Here is a tiny trained network, its code and every weight. The questions are about switching its units off for an input and a target symbol, where a switched-off unit gives its printed mean instead of its output.

import numpy as np


def w(rows, s, z=0):
    codes = np.array(rows[::2]) - 128.0
    scale = np.full(codes.shape[1], s)
    scale[-1] = z or s
    return codes * scale


def norm(h):
    return h / np.sqrt((h * h).mean(-1, keepdims=True) + 1e-5)


def f(y):
    return y / 2 * (1 + np.tanh(0.7978845608 * (y + 0.044715 * y**3)))


def softmax(a):
    e = np.exp(a - a.max(-1, keepdims=True))
    return e / e.sum(-1, keepdims=True)


def log_softmax(a):
    a = a - a.max(-1, keepdims=True)
    return a - np.log(np.exp(a).sum(-1, keepdims=True))


def net(x, mask):
    ids = ['ΔΘΠΣΦΩαβγεζημξτψ'.index(c) for c in x.split()]
    T = len(ids)
    res = E[ids] + P[:T]
    u = 0
    for l in range(2):
        r = norm(res)
        for j in range(3):
            rows = slice(2 * j, 2 * j + 2)
            q, k, v = (r @ M[l][rows].T for M in (Q, K, V))
            z = softmax(np.where(np.tri(T) > 0, q @ k.T / 2**0.5, -1e9)) @ v
            o = O[l][rows]
            res = res + np.where(mask[u + j], z, o[:, -1]) @ o[:, :-1]
        u += 3
        y = f(norm(res) @ A[l][:, :-1].T + A[l][:, -1])
        res = res + np.where(mask[u : u + 4], y, B[l][:, -1]) @ B[l][:, :-1]
        u += 4
    return log_softmax(norm(res)[-1] @ U[:, :-1].T + U[:, -1])


Q, K, V, O, A, B = {}, {}, {}, {}, {}, {}
E = w([
[114,157,139,148,111],'Δ',
[108,159,138,82,153],'Θ',
[124,167,98,144,79],'Π',
[148,107,152,179,104],'Σ',
[104,155,132,93,139],'Φ',
[66,137,59,77,141],'Ω',
[199,76,103,119,144],'α',
[89,118,99,160,199],'β',
[106,157,129,87,151],'γ',
[96,24,6,179,92],'ε',
[142,87,166,115,135],'ζ',
[108,153,131,89,142],'η',
[131,67,167,119,121],'μ',
[111,141,121,138,82],'ξ',
[151,114,137,114,155],'τ',
[213,153,85,139,14],'ψ',
],0.0024)
P = w([
[3,200,46,11,60],'0',
[79,97,30,33,116],'1',
[97,111,56,53,138],'2',
[84,108,99,23,141],'3',
[140,134,107,54,136],'4',
[161,136,114,73,144],'5',
[137,151,138,56,135],'6',
[157,133,143,81,128],'7',
[142,143,175,52,139],'8',
[160,135,152,56,135],'9',
[157,149,151,76,146],'10',
[96,124,191,35,101],'11',
],0.00025)
Q[0] = w([
[96,228,165,196,19],'L0H1',
[147,35,62,67,255],'L0H1',
[68,164,41,145,100],'L0H2',
[164,108,175,137,123],'L0H2',
[126,81,81,109,175],'L0H3',
[139,139,141,203,111],'L0H3',
],0.0045)
K[0] = w([
[241,44,224,149,163],'L0H1',
[2,205,12,114,117],'L0H1',
[119,170,188,69,119],'L0H2',
[122,100,99,156,129],'L0H2',
[68,124,101,82,145],'L0H3',
[156,162,191,120,107],'L0H3',
],0.0045)
V[0] = w([
[115,210,1,149,154],'L0H1',
[202,110,146,49,193],'L0H1',
[127,145,149,101,147],'L0H2',
[153,167,126,192,121],'L0H2',
[85,105,117,147,143],'L0H3',
[145,112,107,124,190],'L0H3',
],0.002)
O[0] = w([
[252,206,153,151,140,254],'L0H1',
[61,211,108,64,121,47],'L0H1',
[128,107,155,114,150,141],'L0H2',
[77,195,107,92,116,86],'L0H2',
[157,117,136,109,94,155],'L0H3',
[135,133,171,172,98,74],'L0H3',
],0.0019,0.00078)
A[0] = w([
[173,115,123,40,34,210],'L0N1',
[207,13,250,151,179,253],'L0N2',
[183,209,125,252,165,134],'L0N3',
[88,20,109,230,39,78],'L0N4',
],0.0021,0.00049)
B[0] = w([
[174,145,147,183,252,254],'L0N1',
[57,233,87,67,138,196],'L0N2',
[62,41,145,64,151,197],'L0N3',
[169,188,135,165,172,169],'L0N4',
],0.0021,0.00047)
Q[1] = w([
[144,164,149,62,198],'L1H1',
[78,152,106,192,33],'L1H1',
[129,166,212,102,88],'L1H2',
[196,170,181,73,132],'L1H2',
[108,255,148,147,89],'L1H3',
[162,127,14,162,150],'L1H3',
],0.0059)
K[1] = w([
[119,65,103,113,187],'L1H1',
[121,227,180,171,100],'L1H1',
[201,137,154,111,62],'L1H2',
[155,192,153,157,70],'L1H2',
[117,254,133,173,98],'L1H3',
[216,141,42,139,203],'L1H3',
],0.0065)
V[1] = w([
[181,87,103,42,77],'L1H1',
[174,157,92,164,83],'L1H1',
[193,108,149,49,81],'L1H2',
[133,98,115,64,125],'L1H2',
[193,134,4,99,181],'L1H3',
[46,77,237,104,69],'L1H3',
],0.0019)
O[1] = w([
[131,51,127,37,53,145],'L1H1',
[180,173,106,68,138,76],'L1H1',
[207,181,76,188,106,116],'L1H2',
[107,171,83,145,108,192],'L1H2',
[37,116,202,151,72,254],'L1H3',
[201,131,4,88,189,42],'L1H3',
],0.0018,0.00035)
A[1] = w([
[254,108,147,142,113,133],'L1N1',
[39,117,59,119,154,56],'L1N2',
[87,129,186,183,85,153],'L1N3',
[123,183,161,127,136,8],'L1N4',
],0.0029,0.0012)
B[1] = w([
[28,70,232,62,90,153],'L1N1',
[69,144,254,115,12,254],'L1N2',
[198,112,105,66,223,199],'L1N3',
[193,154,2,231,70,45],'L1N4',
],0.0015,0.00044)
U = w([
[88,143,131,151,99,204],'Δ',
[115,192,83,141,97,77],'Θ',
[160,146,178,90,144,48],'Π',
[23,130,132,87,41,132],'Σ',
[120,25,57,174,107,251],'Φ',
[149,136,159,106,143,24],'Ω',
[52,68,188,155,225,148],'α',
[137,148,135,109,141,11],'β',
[196,60,6,46,206,179],'γ',
[133,201,62,139,100,116],'ε',
[120,109,120,107,138,5],'ζ',
[224,124,175,128,7,211],'η',
[167,26,234,66,131,113],'μ',
[130,126,134,122,129,30],'ξ',
[198,107,234,172,150,162],'τ',
[168,195,120,254,215,207],'ψ',
],0.0069,0.0023)

Each question gives the input, a string of symbols that net reads in full, and the target symbol t.
The units are the heads (2 rows each of Q, K, V and O) and the neurons (one row each of A and B). Each row of codes is followed by its name. A weight is (code - 128) times the scale printed after its matrix; where a second scale follows, it is the last column's (O, A, B and U).
mask holds one flag per unit, layer by layer, with each layer's heads first. A switched-off unit (its flag False) gives its mean, the last column of its rows in O or B, instead of its output. The means were averaged over made-up inputs and are rounded, as every weight is.
A unit's drop is (log p(t) with every unit on - log p(t) with that unit switched off) / (log p(t) with every unit on - log p(t) with every unit switched off).
The circuit of an input: a set's keep is (log p(t) with only the set's units on - log p(t) with every unit switched off) / (log p(t) with every unit on - log p(t) with every unit switched off). Starting from the 12 units with the biggest drops (on a tie, the unit counted first), units are removed one at a time, each time the one whose removal leaves the highest keep (on an exact tie, the one counted first), for as long as the keep stays at least 0.8.
units of the circuit, in order: the units of the circuit, biggest drop first
unit that matters most: the unit with the biggest drop
k most important neurons: the k neurons with the biggest drops, biggest first
top k neurons in layer l: the k neurons of layer l with the biggest drops, biggest first
heads that matter: for each layer, one digit per head in row order, 1 if its drop is at least 0.15 and else 0, layers parted by /
drop of u: that unit's drop, to one decimal
input γ ζ ξ Δ Ω Δ, target Σ: unit that matters most : L0H1
input ψ Σ Σ η Σ ξ, target ψ: heads that matter : 000 / 100
input ζ Δ Φ, target γ: 3 most important neurons : (L0N2, L0N4, L1N1)
input Δ Ω ε ε Δ η τ μ, target γ: 4 most important neurons : (L0N2, L0N3, L1N2, L0N1)
input Δ Δ Π, target η: units of the circuit, in order : (L0H1, L1N1)
input Δ Δ Δ η γ, target γ: heads that matter : 000 / 001
input Ω α γ μ Σ β Δ, target ψ: top 3 neurons in layer 0 : (L0N4, L0N2, L0N3)
input Δ Δ Δ μ τ, target γ: units of the circuit, in order : (L0N3, L1H3, L0N2)
input Φ Ω Π Π, target η: heads that matter : 100 / 100
input Δ ζ Φ, target γ: 4 most important neurons : (L0N3, L0N4, L0N2, L0N1)
input ψ Ω β ζ Π Φ ε η Π, target Σ: heads that matter : 100 / 000
input η γ Δ Δ Δ Φ Δ η, target γ: units of the circuit, in order : (L1H3, L0N3, L0N4)
input Δ ε ψ Σ ε Ω ξ ε η Π, target ψ: top 2 neurons in layer 0 : (L0N4, L0N1)
input β Π Φ, target ψ: top 2 neurons in layer 1 : (L1N4, L1N2)
input Δ Δ β η, target γ: top 3 neurons in layer 0 : (L0N3, L0N4, L0N1)
input ε Φ Δ β Ω Ω, target Σ: top neuron in layer 1 : (L1N2)
input Δ Δ Ω β Δ Δ Δ β γ Θ, target γ: top 3 neurons in layer 0 : (L0N3, L0N4, L0N1)
input ε Π ξ Θ ξ α, target μ: drop of L1H3 : 0.6
input Φ Δ Φ Φ Θ Δ Θ Δ Δ ζ ζ, target γ: drop of L0N3 : 0.2
input Δ Δ Δ ψ Π γ, target γ: drop of L1N2 : 0.2
input Δ Φ μ Σ α, target μ: drop of L1N1 : 0.4
input Δ ζ Δ Ω Δ Σ, target ψ: top 2 neurons in layer 0 : (L0N4, L0N2)
